Here is a tiny trained network, its code and every weight. The questions are about switching its units off for an input and a class, where a switched-off unit gives its printed mean instead of its output.

import numpy as np


def w(rows, s, z=0):
    codes = np.array(rows[::2]) - 128.0
    scale = np.full(codes.shape[1], s)
    scale[-1] = z or s
    return codes * scale


def norm(h):
    return h / np.sqrt((h * h).mean(-1, keepdims=True) + 1e-5)


def f(y):
    return np.maximum(y, 0)


def log_softmax(a):
    a = a - a.max(-1, keepdims=True)
    return a - np.log(np.exp(a).sum(-1, keepdims=True))


def net(x, mask):
    res = np.array(x, float).reshape(1, 4) / 4 @ E
    u = 0
    for l in range(2):
        y = f(norm(res) @ A[l][:, :-1].T + A[l][:, -1])
        res = res + np.where(mask[u : u + 8], y, B[l][:, -1]) @ B[l][:, :-1]
        u += 8
    return log_softmax(norm(res)[-1] @ U[:, :-1].T + U[:, -1])


A, B = {}, {}
E = w([
[106,111,3,142,151,143,167],'x0',
[140,231,91,53,163,188,102],'x1',
[140,180,158,186,96,93,174],'x2',
[117,128,149,152,135,150,131],'x3',
],0.0064)
A[0] = w([
[110,102,131,175,196,196,72,228],'0.n0',
[82,91,239,24,58,129,252,100],'0.n1',
[114,222,151,8,58,252,224,227],'0.n2',
[188,200,170,130,151,138,54,2],'0.n3',
[159,84,228,42,166,158,38,105],'0.n4',
[185,168,204,221,199,93,131,10],'0.n5',
[168,254,108,216,23,124,184,235],'0.n6',
[190,159,99,111,154,227,169,27],'0.n7',
],0.0062,0.003)
B[0] = w([
[102,119,63,83,112,115,150,194],'0.n0',
[40,110,191,66,60,129,152,177],'0.n1',
[255,111,135,138,212,219,56,255],'0.n2',
[209,183,117,204,173,147,112,170],'0.n3',
[157,95,145,194,207,105,192,222],'0.n4',
[108,158,123,91,76,116,115,163],'0.n5',
[186,159,200,136,208,113,105,241],'0.n6',
[140,104,67,71,89,114,102,171],'0.n7',
],0.0085,0.0062)
A[1] = w([
[17,52,88,130,119,109,149,78],'1.n0',
[74,237,202,92,42,63,141,174],'1.n1',
[253,136,138,146,205,74,144,82],'1.n2',
[149,152,73,81,67,194,72,180],'1.n3',
[103,72,167,78,165,69,185,3],'1.n4',
[154,191,153,133,113,25,167,120],'1.n5',
[210,156,108,167,222,38,175,177],'1.n6',
[90,55,99,120,122,163,90,210],'1.n7',
],0.0081,0.0034)
B[1] = w([
[154,90,106,211,81,70,255,177],'1.n0',
[143,177,198,93,85,180,100,169],'1.n1',
[123,95,101,143,183,132,202,252],'1.n2',
[80,122,129,49,112,111,132,177],'1.n3',
[64,102,155,142,117,69,85,164],'1.n4',
[112,223,143,104,10,126,113,170],'1.n5',
[72,75,167,235,39,134,93,254],'1.n6',
[54,204,44,85,143,81,95,180],'1.n7',
],0.008,0.009)
U = w([
[37,137,208,178,42,20,165,217],'0',
[209,144,108,180,205,175,120,205],'1',
[123,230,254,43,19,94,134,84],'2',
[200,211,201,194,188,136,83,4],'3',
[64,140,64,123,65,36,203,72],'4',
[82,223,68,5,193,135,74,113],'5',
],0.0081,0.0033)

Each question gives the input, the list of numbers given to net, and the class t.
The units are the neurons (one row each of A and B). Each row of codes is followed by its name. A weight is (code - 128) times the scale printed after its matrix; where a second scale follows, it is the last column's (A, B and U).
mask holds one flag per neuron, layer by layer. A switched-off neuron (its flag False) gives its mean, the last column of its row in B, instead of its output. The means were averaged over made-up inputs and are rounded, as every weight is.
A unit's drop is (log p(t) with every unit on - log p(t) with that unit switched off) / (log p(t) with every unit on - log p(t) with every unit switched off).
The circuit of an input: a set's keep is (log p(t) with only the set's units on - log p(t) with every unit switched off) / (log p(t) with every unit on - log p(t) with every unit switched off). Starting from the 12 units with the biggest drops (on a tie, the unit counted first), units are removed one at a time, each time the one whose removal leaves the highest keep (on an exact tie, the one counted first), for as long as the keep stays at least 0.8.
circuit, biggest first: the units of the circuit, biggest drop first
k most important neurons: the k neurons with the biggest drops, biggest first
top k neurons in layer l: the k neurons of layer l with the biggest drops, biggest first
drop of u: that unit's drop, to one decimal
input [-4,5,-7,-2], class 1: most important neuron => 0.n4
input [1,4,-6,6], class 5: top 2 neurons in layer 0 => 0.n6; 0.n0
input [-6,-1,1,1], class 2: 3 most important neurons => 0.n1; 0.n2; 0.n5
input [-4,0,-6,3], class 0: 2 most important neurons => 0.n4; 0.n2
input [-1,-7,3,0], class 2: top 2 neurons in layer 1 => 1.n1; 1.n6
input [1,-3,0,6], class 4: circuit, biggest first => 0.n6; 0.n4; 1.n6; 0.n0
input [5,0,-5,7], class 4: top 2 neurons in layer 0 => 0.n2; 0.n6
input [6,1,-3,0], class 5: 2 most important neurons => 0.n4; 1.n6
input [-1,-2,1,-7], class 2: 2 most important neurons => 0.n2; 0.n4
input [-7,4,-7,1], class 1: circuit, biggest first => 0.n4; 1.n2
input [2,-1,-3,-1], class 4: top 2 neurons in layer 1 => 1.n0; 1.n6
input [-2,-7,4,-3], class 2: top 2 neurons in layer 1 => 1.n1; 1.n6
input [5,-4,-2,7], class 4: top 2 neurons in layer 1 => 1.n6; 1.n7
input [2,3,-5,-4], class 5: 2 most important neurons => 0.n6; 1.n3
input [5,-1,-5,-5], class 4: circuit, biggest first => 0.n2
input [2,-2,-6,-7], class 4: top 3 neurons in layer 0 => 0.n2; 0.n6; 0.n4
input [8,-4,-8,4], class 4: 2 most important neurons => 1.n0; 0.n2
input [2,0,-6,-1], class 4: 3 most important neurons => 0.n2; 1.n0; 0.n6
input [1,-6,-1,1], class 4: top 2 neurons in layer 1 => 1.n6; 1.n7
input [8,1,0,5], class 5: top 2 neurons in layer 0 => 0.n4; 0.n7
input [-7,-6,6,-3], class 2: most important neuron => 1.n1
input [5,0,-3,8], class 4: drop of 0.n2 => 0.7
